Below are the code and all the weights of a small trained network. Each question names an input and a class and asks about switching units off, where a switched-off unit gives its printed mean instead of its output.

import numpy as np


def w(rows, s, z=0):
    codes = np.array(rows[::2]) - 128.0
    scale = np.full(codes.shape[1], s)
    scale[-1] = z or s
    return codes * scale


def norm(h):
    return h / np.sqrt((h * h).mean(-1, keepdims=True) + 1e-5)


def f(y):
    return np.maximum(y, 0)


def log_softmax(a):
    a = a - a.max(-1, keepdims=True)
    return a - np.log(np.exp(a).sum(-1, keepdims=True))


def net(x, mask):
    res = np.array(x, float).reshape(1, 7) / 4 @ E
    u = 0
    for l in range(3):
        y = f(norm(res) @ A[l][:, :-1].T + A[l][:, -1])
        res = res + np.where(mask[u : u + 4], y, B[l][:, -1]) @ B[l][:, :-1]
        u += 4
    return log_softmax(norm(res)[-1] @ U[:, :-1].T + U[:, -1])


A, B = {}, {}
E = w([
[121,132,127],'x0',
[46,41,2],'x1',
[126,126,127],'x2',
[132,118,125],'x3',
[1,64,192],'x4',
[124,135,130],'x5',
[97,202,174],'x6',
],0.0082)
A[0] = w([
[87,218,1,4],'0.n1',
[102,212,96,172],'0.n2',
[112,41,189,92],'0.n3',
[173,23,145,48],'0.n4',
],0.0078,0.003)
B[0] = w([
[253,38,104,234],'0.n1',
[107,97,31,254],'0.n2',
[89,164,200,240],'0.n3',
[105,214,180,178],'0.n4',
],0.0058,0.0022)
A[1] = w([
[237,137,85,239],'1.n1',
[56,149,2,187],'1.n2',
[107,80,182,134],'1.n3',
[191,40,57,3],'1.n4',
],0.008,0.0045)
B[1] = w([
[191,173,39,254],'1.n1',
[144,1,171,218],'1.n2',
[149,128,175,172],'1.n3',
[144,153,73,165],'1.n4',
],0.0088,0.0061)
A[2] = w([
[95,111,119,3],'2.n1',
[63,158,158,65],'2.n2',
[101,254,114,188],'2.n3',
[177,144,249,68],'2.n4',
],0.0095,0.0052)
B[2] = w([
[113,64,120,128],'2.n1',
[191,125,115,162],'2.n2',
[186,255,136,253],'2.n3',
[57,146,141,246],'2.n4',
],0.014,0.004)
U = w([
[191,149,103,159],'0',
[142,87,8,87],'1',
[61,141,186,156],'2',
[98,47,137,166],'3',
[128,152,107,253],'4',
[191,69,93,141],'5',
[112,181,223,17],'6',
[49,89,136,136],'7',
],0.014,0.0047)

Each question gives the input, the list of numbers given to net, and the class t.
The units are the neurons (one row each of A and B). Each row of codes is followed by its name. A weight is (code - 128) times the scale printed after its matrix; where a second scale follows, it is the last column's (A, B and U).
mask holds one flag per neuron, layer by layer. A switched-off neuron (its flag False) gives its mean, the last column of its row in B, instead of its output. The means were averaged over made-up inputs and are rounded, as every weight is.
A unit's drop is (log p(t) with every unit on - log p(t) with that unit switched off) / (log p(t) with every unit on - log p(t) with every unit switched off).
The circuit of an input: a set's keep is (log p(t) with only the set's units on - log p(t) with every unit switched off) / (log p(t) with every unit on - log p(t) with every unit switched off). Starting from all 12 units, units are removed one at a time, each time the one whose removal leaves the highest keep (on an exact tie, the one counted first), for as long as the keep stays at least 0.8.
units of the circuit, in order: the units of the circuit, biggest drop first
k most important neurons: the k neurons with the biggest drops, biggest first
k most important neurons of layer l: the k neurons of layer l with the biggest drops, biggest first
drop of u: that unit's drop, to one decimal
input [2,3,3,0,-3,-3,7], class 5: units of the circuit, in order -> [1.n2; 2.n3]
input [8,-7,7,5,4,0,-6], class 2: units of the circuit, in order -> [2.n4; 2.n3]
input [-1,4,6,-4,-3,-8,7], class 5: units of the circuit, in order -> [1.n2]
input [-8,-7,2,-6,3,0,-5], class 2: 2 most important neurons -> [2.n4; 1.n1]
input [8,5,-3,-8,-2,7,5], class 5: 3 most important neurons -> [1.n2; 0.n1; 2.n4]
input [3,4,-1,-2,2,-3,-3], class 3: 2 most important neurons -> [1.n1; 1.n2]
input [-3,-4,-3,-5,3,8,-6], class 2: 2 most important neurons of layer 2 -> [2.n4; 2.n3]
input [4,3,-7,-1,-2,3,8], class 5: drop of 0.n1 -> 0.1
input [6,6,-8,-7,2,6,-3], class 3: drop of 1.n1 -> 0.2
input [5,2,0,-4,-3,-5,4], class 5: drop of 0.n1 -> -0.2
